[100 = 0]
0: [97, 92, 91, 100, 104, 79, 54, 74, 125, 106, 80, 90, 108, 107, 104, 101, 106, 106, 95, 119, 87, 64, 98, 79, 98, 106, 97, 73, 101, 98, 128, 94, 125, 109, 106, 91, 113, 142, 99, 91, 76, 112, 158, 79, 95, 118, 113, 103, 108, 85, 98]
1: [128, 106, 107, 107, 95, 95, 104, 82, 90, 112, 91, 73, 113, 104, 108, 106, 78, 91, 100, 118, 112, 80, 96, 105, 98, 90, 104, 105, 96, 110, 86, 93, 106, 110, 105, 97, 80, 113, 100, 101, 93, 111, 117, 97, 88, 97, 109, 102, 92, 96, 100]
2: [104, 90, 99, 94, 95, 90, 108, 112, 95, 97, 101, 120, 115, 125, 107, 106, 88, 97, 92, 99, 61, 87, 106, 147, 95, 94, 100, 118, 80, 93, 97, 126, 102, 86, 148, 127, 79, 85, 99, 142, 103, 92, 99, 106, 100, 112, 106, 135, 95, 106, 53]
3: [111, 103, 91, 94, 107, 76, 59, 77, 109, 103, 90, 115, 114, 114, 78, 86, 117, 106, 103, 103, 100, 77, 110, 84, 89, 103, 98, 105, 112, 92, 106, 79, 120, 108, 115, 99, 87, 120, 100, 105, 76, 111, 136, 99, 104, 122, 99, 102, 105, 95, 80]
4: [99, 113, 122, 115, 94, 124, 181, 126, 79, 100, 131, 39, 94, 85, 123, 101, 62, 70, 72, 91, 169, 96, 104, 129, 110, 68, 115, 148, 108, 99, 83, 82, 87, 97, 127, 83, 99, 73, 72, 123, 147, 78, 59, 99, 98, 88, 97, 150, 86, 119, 96]	1 2 3
5: [98, 98, 109, 112, 96, 109, 133, 102, 79, 111, 109, 64, 107, 87, 108, 88, 77, 81, 77, 84, 129, 84, 97, 117, 92, 116, 115, 141, 103, 93, 97, 73, 92, 98, 113, 87, 90, 102, 99, 116, 102, 76, 62, 99, 97, 95, 92, 124, 92, 104, 93]	1 4 2
6: [111, 107, 94, 97, 94, 107, 57, 73, 107, 109, 88, 95, 103, 103, 94, 99, 92, 94, 93, 102, 89, 70, 95, 67, 88, 104, 102, 100, 101, 97, 107, 89, 128, 101, 102, 116, 93, 126, 83, 103, 99, 105, 132, 95, 104, 110, 107, 109, 109, 101, 101]	3 0 1
7: [103, 104, 111, 102, 93, 97, 135, 82, 86, 102, 98, 85, 113, 84, 110, 102, 69, 90, 94, 109, 110, 86, 103, 115, 112, 98, 110, 107, 103, 140, 98, 94, 119, 100, 106, 100, 84, 100, 94, 105, 118, 92, 81, 91, 90, 90, 101, 120, 92, 120, 96]	1 5 6
8: [117, 106, 91, 110, 91, 91, 97, 76, 110, 102, 84, 76, 92, 95, 92, 104, 85, 85, 85, 105, 124, 92, 112, 60, 104, 97, 107, 93, 110, 105, 123, 103, 117, 104, 105, 88, 92, 116, 82, 91, 106, 109, 119, 87, 97, 113, 97, 104, 95, 101, 98]	6 1 3
9: [119, 104, 92, 97, 95, 81, 55, 72, 123, 95, 87, 125, 100, 116, 87, 111, 118, 110, 97, 120, 53, 66, 104, 82, 90, 96, 95, 89, 102, 103, 114, 106, 117, 103, 103, 118, 92, 123, 110, 83, 86, 124, 160, 102, 96, 128, 95, 99, 98, 100, 86]	3 0 6
10: [113, 105, 99, 120, 105, 75, 46, 89, 122, 110, 92, 118, 91, 115, 101, 109, 124, 124, 104, 105, 77, 71, 103, 78, 110, 105, 111, 85, 96, 110, 131, 105, 135, 115, 82, 106, 87, 140, 114, 97, 85, 123, 162, 98, 113, 121, 112, 94, 100, 90, 89]	9 0 3
11: [101, 107, 122, 107, 107, 122, 151, 98, 70, 116, 110, 79, 90, 84, 115, 82, 52, 58, 76, 96, 148, 92, 103, 122, 109, 96, 99, 134, 127, 112, 95, 79, 101, 99, 107, 85, 92, 89, 101, 109, 129, 114, 58, 99, 99, 75, 90, 127, 97, 117, 104]	5 7 4
12: [98, 112, 92, 104, 108, 88, 108, 83, 85, 107, 104, 78, 107, 95, 115, 101, 90, 74, 92, 108, 122, 83, 98, 90, 119, 84, 105, 108, 117, 122, 100, 95, 126, 100, 110, 94, 83, 109, 99, 113, 111, 92, 94, 103, 101, 111, 96, 112, 104, 103, 106]	7 1 8
13: [121, 102, 92, 113, 109, 75, 65, 73, 127, 105, 80, 99, 102, 114, 97, 105, 114, 105, 101, 123, 71, 75, 110, 72, 102, 96, 98, 91, 92, 101, 120, 93, 130, 107, 98, 96, 82, 120, 118, 92, 69, 107, 132, 109, 102, 118, 94, 99, 100, 101, 81]	9 3 10
14: [121, 113, 101, 99, 99, 104, 122, 72, 92, 108, 100, 77, 96, 98, 113, 107, 84, 89, 94, 92, 130, 89, 96, 104, 115, 99, 104, 102, 115, 103, 113, 83, 98, 90, 110, 92, 92, 110, 92, 101, 106, 85, 97, 100, 95, 110, 96, 105, 104, 105, 93]	12 1 7
15: [104, 121, 106, 99, 102, 121, 149, 90, 83, 108, 106, 45, 104, 80, 119, 98, 67, 74, 97, 108, 135, 93, 117, 111, 100, 102, 112, 118, 124, 121, 84, 92, 106, 100, 89, 95, 90, 95, 79, 107, 127, 83, 72, 97, 104, 95, 85, 110, 88, 112, 108]	7 11 5
16: [111, 96, 74, 95, 99, 74, 37, 77, 115, 109, 105, 125, 117, 109, 96, 100, 120, 115, 99, 104, 39, 74, 93, 86, 92, 96, 100, 87, 84, 97, 109, 110, 138, 108, 89, 96, 96, 128, 111, 98, 68, 126, 140, 93, 85, 116, 115, 99, 118, 86, 90]	9 10 13
17: [84, 115, 119, 90, 105, 138, 153, 115, 71, 108, 111, 15, 107, 72, 125, 111, 70, 49, 72, 87, 183, 102, 116, 121, 126, 72, 111, 140, 116, 98, 91, 73, 91, 106, 101, 77, 86, 95, 68, 105, 168, 66, 51, 80, 91, 82, 74, 146, 91, 116, 125]	4 15 11
18: [94, 117, 121, 103, 95, 114, 137, 97, 63, 113, 114, 63, 101, 82, 125, 93, 62, 76, 82, 99, 162, 84, 98, 105, 107, 98, 115, 141, 126, 106, 90, 81, 91, 107, 118, 85, 100, 84, 87, 106, 127, 93, 69, 100, 106, 75, 98, 111, 103, 121, 112]	11 15 5
19: [97, 104, 108, 107, 109, 122, 147, 97, 64, 115, 118, 58, 80, 85, 116, 96, 63, 84, 97, 91, 137, 90, 100, 121, 102, 99, 110, 136, 121, 107, 82, 77, 112, 99, 112, 86, 73, 82, 77, 103, 118, 101, 73, 93, 92, 90, 82, 108, 105, 125, 101]	18 11 15
20: [124, 110, 105, 109, 86, 107, 67, 77, 98, 110, 86, 73, 104, 109, 93, 110, 105, 93, 105, 103, 90, 75, 104, 93, 90, 93, 103, 97, 108, 108, 108, 82, 112, 125, 102, 93, 86, 102, 93, 96, 98, 112, 103, 101, 109, 114, 94, 103, 99, 106, 96]	6 1 8
21: [109, 104, 99, 116, 108, 103, 110, 81, 92, 111, 78, 67, 113, 92, 94, 114, 91, 88, 96, 99, 109, 79, 85, 108, 93, 106, 104, 126, 87, 110, 107, 91, 114, 105, 106, 91, 90, 102, 97, 116, 108, 96, 113, 104, 82, 108, 113, 96, 107, 105, 84]	1 14 12
22: [95, 110, 102, 106, 86, 119, 138, 106, 83, 105, 109, 78, 92, 89, 108, 103, 67, 76, 89, 97, 136, 102, 114, 110, 117, 92, 105, 116, 113, 104, 90, 100, 94, 98, 128, 103, 94, 93, 102, 114, 121, 94, 68, 103, 119, 98, 101, 110, 104, 111, 96]	18 15 11
23: [126, 95, 91, 108, 87, 84, 37, 83, 108, 106, 93, 131, 118, 122, 90, 95, 134, 126, 108, 101, 45, 92, 88, 88, 96, 96, 92, 68, 76, 95, 125, 119, 113, 102, 94, 101, 100, 120, 101, 97, 64, 112, 160, 100, 93, 122, 116, 91, 107, 81, 82]	16 9 10
24: [112, 97, 83, 100, 95, 70, 41, 64, 132, 111, 87, 152, 112, 111, 77, 96, 136, 150, 118, 119, 12, 95, 91, 80, 93, 117, 84, 56, 74, 108, 124, 126, 120, 93, 95, 114, 97, 130, 131, 102, 60, 129, 163, 103, 87, 122, 133, 68, 115, 78, 71]	23 16 9
25: [129, 106, 82, 109, 100, 77, 54, 86, 108, 101, 83, 103, 110, 112, 96, 102, 112, 103, 111, 109, 88, 72, 100, 91, 98, 91, 90, 83, 95, 116, 112, 82, 103, 102, 117, 101, 107, 115, 102, 101, 84, 109, 117, 114, 112, 115, 115, 106, 103, 105, 92]	3 13 20
26: [101, 99, 104, 110, 99, 99, 105, 95, 68, 105, 90, 85, 87, 114, 100, 90, 76, 95, 84, 106, 117, 82, 101, 106, 92, 96, 101, 104, 104, 104, 101, 89, 110, 90, 111, 105, 87, 111, 94, 105, 107, 102, 82, 103, 100, 104, 105, 110, 93, 113, 90]	14 12 1
27: [113, 99, 93, 106, 110, 85, 39, 71, 111, 102, 83, 116, 116, 111, 91, 112, 121, 110, 111, 122, 93, 73, 88, 87, 118, 106, 92, 82, 84, 95, 111, 104, 115, 100, 108, 97, 91, 121, 103, 90, 76, 116, 164, 86, 102, 129, 120, 77, 93, 85, 88]	0 10 9
28: [108, 107, 93, 104, 104, 107, 93, 87, 94, 121, 97, 81, 103, 97, 94, 111, 88, 89, 98, 113, 105, 86, 103, 92, 106, 103, 115, 102, 92, 100, 93, 89, 124, 104, 108, 99, 95, 117, 86, 108, 97, 101, 112, 98, 92, 116, 90, 114, 112, 104, 86]	1 21 12
29: [93, 97, 115, 92, 103, 121, 151, 111, 63, 105, 111, 39, 98, 75, 114, 88, 52, 67, 92, 92, 193, 92, 107, 119, 105, 98, 119, 149, 126, 114, 86, 105, 91, 94, 108, 76, 97, 77, 72, 93, 142, 59, 59, 80, 102, 85, 77, 131, 91, 134, 107]	18 17 4
30: [127, 95, 93, 107, 93, 93, 54, 75, 111, 109, 81, 108, 102, 102, 84, 103, 103, 112, 96, 108, 77, 69, 114, 107, 92, 102, 102, 97, 100, 92, 119, 105, 123, 110, 109, 106, 90, 120, 112, 89, 101, 106, 137, 89, 102, 129, 89, 96, 99, 104, 91]	9 13 3
31: [113, 108, 74, 92, 96, 84, 38, 56, 135, 108, 79, 129, 113, 109, 81, 105, 145, 135, 111, 113, 46, 87, 101, 81, 107, 108, 88, 51, 76, 114, 120, 100, 128, 115, 73, 100, 112, 151, 130, 87, 48, 138, 165, 92, 89, 134, 121, 61, 108, 91, 108]	24 23 16
32: [81, 112, 116, 107, 100, 133, 156, 106, 73, 105, 130, 39, 95, 77, 111, 93, 41, 60, 86, 83, 154, 106, 119, 94, 108, 89, 117, 136, 119, 106, 79, 85, 93, 96, 106, 103, 87, 83, 67, 102, 140, 88, 43, 88, 88, 77, 93, 144, 92, 128, 116]	29 4 18
33: [131, 92, 73, 112, 89, 77, 35, 79, 106, 93, 89, 137, 119, 117, 88, 103, 118, 118, 98, 120, 51, 77, 101, 81, 89, 98, 95, 76, 84, 103, 122, 105, 125, 105, 97, 106, 103, 120, 107, 106, 74, 114, 150, 86, 85, 141, 117, 91, 122, 85, 94]	23 16 9
34: [108, 91, 94, 97, 100, 69, 41, 72, 129, 98, 81, 121, 101, 118, 78, 98, 119, 129, 109, 117, 65, 61, 104, 84, 88, 86, 80, 91, 94, 105, 121, 98, 118, 101, 86, 100, 79, 122, 120, 92, 76, 116, 148, 96, 95, 119, 110, 97, 107, 90, 98]	9 13 16
35: [124, 92, 76, 110, 87, 78, 27, 60, 125, 113, 90, 127, 117, 114, 104, 103, 126, 144, 106, 124, 22, 92, 87, 71, 105, 119, 92, 46, 85, 118, 103, 113, 127, 103, 71, 125, 103, 132, 132, 96, 57, 128, 175, 99, 87, 120, 126, 68, 101, 86, 106]	31 24 23
36: [117, 97, 99, 105, 114, 85, 78, 89, 104, 115, 87, 80, 115, 103, 92, 104, 100, 106, 104, 105, 107, 81, 97, 96, 93, 90, 106, 88, 114, 113, 112, 98, 116, 123, 91, 91, 99, 122, 94, 94, 91, 111, 132, 96, 101, 129, 107, 120, 95, 107, 106]	20 28 25
37: [104, 108, 96, 107, 101, 91, 99, 77, 102, 107, 94, 75, 92, 88, 91, 105, 93, 77, 102, 120, 120, 72, 108, 88, 109, 98, 93, 105, 107, 113, 99, 87, 124, 95, 115, 86, 90, 111, 90, 98, 92, 111, 100, 83, 100, 95, 96, 118, 115, 104, 94]	28 12 8
38: [106, 103, 97, 81, 109, 98, 110, 99, 95, 106, 84, 70, 108, 88, 120, 99, 90, 94, 104, 105, 118, 88, 113, 103, 102, 90, 105, 101, 105, 108, 98, 102, 114, 88, 108, 89, 93, 86, 99, 109, 102, 91, 102, 103, 97, 113, 96, 116, 103, 105, 82]	12 14 28
39: [120, 97, 100, 108, 103, 91, 53, 90, 121, 105, 87, 115, 105, 114, 92, 107, 120, 111, 108, 115, 69, 61, 82, 85, 92, 103, 92, 87, 104, 102, 108, 95, 119, 110, 118, 106, 103, 126, 104, 101, 83, 104, 140, 96, 84, 111, 107, 101, 107, 88, 96]	9 25 0
40: [100, 112, 101, 104, 103, 96, 102, 77, 95, 125, 97, 85, 115, 91, 110, 99, 81, 80, 86, 110, 145, 78, 101, 101, 108, 93, 121, 109, 114, 108, 119, 85, 118, 118, 103, 73, 91, 100, 105, 96, 110, 102, 94, 85, 79, 81, 84, 105, 94, 117, 107]	12 14 37
41: [107, 86, 96, 100, 96, 92, 63, 86, 98, 119, 88, 97, 106, 108, 102, 101, 101, 98, 105, 107, 71, 67, 104, 79, 98, 99, 95, 97, 104, 101, 110, 108, 107, 114, 102, 110, 99, 114, 97, 94, 94, 114, 136, 90, 97, 114, 88, 113, 105, 101, 81]	30 6 39
42: [102, 119, 121, 102, 93, 111, 172, 112, 79, 103, 123, 48, 81, 79, 122, 93, 50, 59, 83, 89, 167, 101, 98, 108, 114, 86, 112, 162, 126, 104, 96, 90, 93, 101, 110, 73, 89, 70, 74, 103, 139, 57, 50, 77, 103, 90, 75, 125, 99, 126, 109]	29 4 32
43: [107, 102, 98, 99, 103, 91, 38, 82, 123, 111, 94, 107, 120, 103, 102, 104, 119, 119, 99, 114, 91, 79, 92, 81, 91, 102, 88, 67, 99, 97, 115, 105, 118, 104, 110, 98, 108, 136, 121, 102, 55, 119, 140, 95, 110, 130, 111, 106, 116, 102, 84]	0 39 27
44: [107, 90, 110, 113, 100, 118, 132, 91, 83, 96, 99, 67, 96, 106, 108, 91, 75, 78, 93, 96, 146, 103, 109, 109, 92, 96, 111, 118, 118, 119, 86, 87, 103, 109, 112, 82, 88, 84, 89, 109, 137, 94, 84, 80, 91, 99, 89, 117, 100, 113, 100]	19 15 22
45: [119, 112, 85, 97, 110, 106, 103, 100, 93, 103, 99, 87, 98, 106, 116, 101, 71, 91, 83, 102, 108, 93, 93, 119, 114, 103, 99, 103, 123, 98, 106, 92, 111, 110, 98, 93, 85, 99, 90, 107, 115, 107, 107, 103, 97, 92, 101, 108, 95, 109, 84]	14 26 38
46: [123, 107, 84, 111, 95, 93, 66, 80, 113, 113, 85, 97, 103, 116, 86, 93, 92, 96, 89, 95, 86, 66, 109, 80, 96, 96, 100, 84, 107, 99, 100, 78, 119, 104, 105, 96, 107, 120, 79, 102, 82, 98, 115, 105, 103, 110, 112, 126, 103, 95, 78]	6 25 3
47: [126, 114, 114, 106, 91, 92, 95, 90, 83, 106, 98, 84, 93, 95, 100, 89, 89, 75, 92, 104, 120, 72, 96, 95, 100, 76, 97, 102, 98, 110, 110, 95, 109, 92, 102, 96, 85, 107, 97, 87, 106, 105, 93, 109, 104, 118, 90, 120, 92, 106, 92]	26 12 14
48: [78, 106, 108, 100, 111, 108, 155, 111, 60, 103, 96, 45, 92, 82, 120, 87, 56, 67, 73, 91, 132, 99, 99, 116, 107, 91, 100, 140, 123, 116, 80, 89, 88, 99, 123, 88, 85, 86, 87, 108, 129, 92, 69, 106, 102, 81, 93, 131, 85, 125, 100]	11 18 19
49: [123, 102, 111, 104, 101, 106, 86, 74, 99, 113, 106, 85, 104, 90, 96, 105, 89, 88, 94, 120, 108, 85, 96, 90, 102, 94, 127, 111, 112, 99, 113, 90, 108, 106, 117, 91, 94, 122, 81, 128, 95, 99, 107, 100, 104, 106, 85, 123, 110, 103, 84]	28 37 14
50: [90, 132, 117, 85, 103, 109, 162, 126, 57, 92, 126, 58, 91, 100, 110, 93, 54, 62, 98, 91, 153, 93, 100, 148, 108, 90, 100, 151, 120, 87, 87, 98, 94, 81, 133, 90, 92, 70, 75, 116, 131, 70, 50, 96, 98, 83, 89, 145, 89, 125, 106]	4 42 48
51: [94, 115, 104, 105, 93, 109, 130, 92, 88, 109, 86, 65, 114, 97, 108, 116, 85, 75, 95, 99, 122, 106, 109, 114, 112, 105, 105, 112, 120, 112, 100, 97, 107, 105, 110, 84, 85, 102, 86, 116, 119, 95, 86, 109, 91, 95, 100, 109, 102, 118, 102]	7 14 22
52: [120, 108, 110, 90, 101, 100, 80, 76, 103, 112, 102, 88, 103, 89, 106, 101, 107, 97, 98, 114, 95, 66, 103, 90, 82, 93, 115, 89, 99, 102, 95, 93, 107, 116, 109, 84, 87, 124, 89, 95, 106, 104, 123, 96, 107, 129, 106, 89, 103, 107, 92]	20 36 28
53: [95, 119, 111, 110, 121, 119, 141, 108, 71, 121, 107, 59, 84, 77, 114, 108, 69, 59, 82, 105, 155, 108, 102, 111, 109, 102, 109, 138, 128, 103, 88, 82, 101, 125, 124, 85, 90, 76, 78, 102, 131, 84, 57, 95, 106, 96, 84, 118, 103, 135, 109]	18 19 48
54: [78, 117, 103, 107, 106, 133, 163, 128, 76, 100, 107, 44, 82, 82, 122, 88, 58, 62, 74, 91, 155, 105, 108, 124, 104, 93, 110, 148, 127, 102, 101, 82, 94, 98, 121, 80, 96, 73, 86, 105, 136, 70, 54, 88, 96, 87, 87, 121, 92, 126, 104]	42 48 53
55: [120, 88, 105, 107, 113, 81, 66, 88, 93, 113, 94, 78, 110, 103, 99, 103, 111, 90, 96, 111, 83, 62, 105, 95, 97, 96, 107, 90, 104, 93, 113, 90, 128, 124, 102, 92, 97, 117, 101, 101, 85, 106, 127, 90, 90, 125, 100, 118, 105, 101, 100]	36 41 20
56: [119, 87, 85, 105, 96, 78, 49, 79, 123, 109, 95, 127, 104, 118, 102, 103, 126, 131, 108, 126, 59, 60, 102, 85, 96, 83, 92, 77, 90, 85, 105, 108, 116, 107, 99, 108, 98, 118, 99, 95, 79, 122, 148, 102, 90, 127, 99, 105, 103, 87, 108]	9 34 39
57: [91, 105, 129, 96, 107, 135, 152, 125, 77, 97, 99, 22, 87, 77, 122, 107, 48, 39, 73, 73, 167, 98, 112, 112, 98, 84, 106, 148, 119, 109, 86, 73, 90, 107, 115, 82, 98, 68, 87, 85, 144, 66, 58, 87, 100, 84, 78, 137, 78, 141, 100]	54 29 42
58: [95, 115, 94, 110, 100, 99, 156, 134, 76, 94, 103, 61, 103, 98, 103, 101, 64, 77, 93, 83, 136, 95, 91, 112, 98, 104, 96, 141, 113, 107, 85, 85, 98, 90, 131, 90, 77, 58, 82, 115, 123, 71, 56, 104, 115, 67, 80, 131, 88, 113, 109]	48 50 54
59: [85, 102, 125, 96, 91, 118, 154, 106, 71, 115, 117, 39, 94, 84, 116, 100, 57, 58, 85, 104, 182, 97, 111, 130, 103, 99, 106, 144, 121, 103, 89, 70, 81, 101, 122, 95, 91, 86, 75, 98, 145, 64, 46, 81, 97, 88, 75, 130, 89, 123, 118]	29 42 54
60: [112, 84, 100, 91, 84, 73, 103, 123, 78, 105, 116, 118, 118, 128, 77, 112, 80, 86, 109, 89, 68, 85, 84, 157, 98, 97, 102, 141, 82, 76, 81, 142, 101, 83, 153, 126, 75, 75, 92, 128, 91, 95, 93, 131, 103, 90, 109, 140, 84, 98, 49]	2 26 45
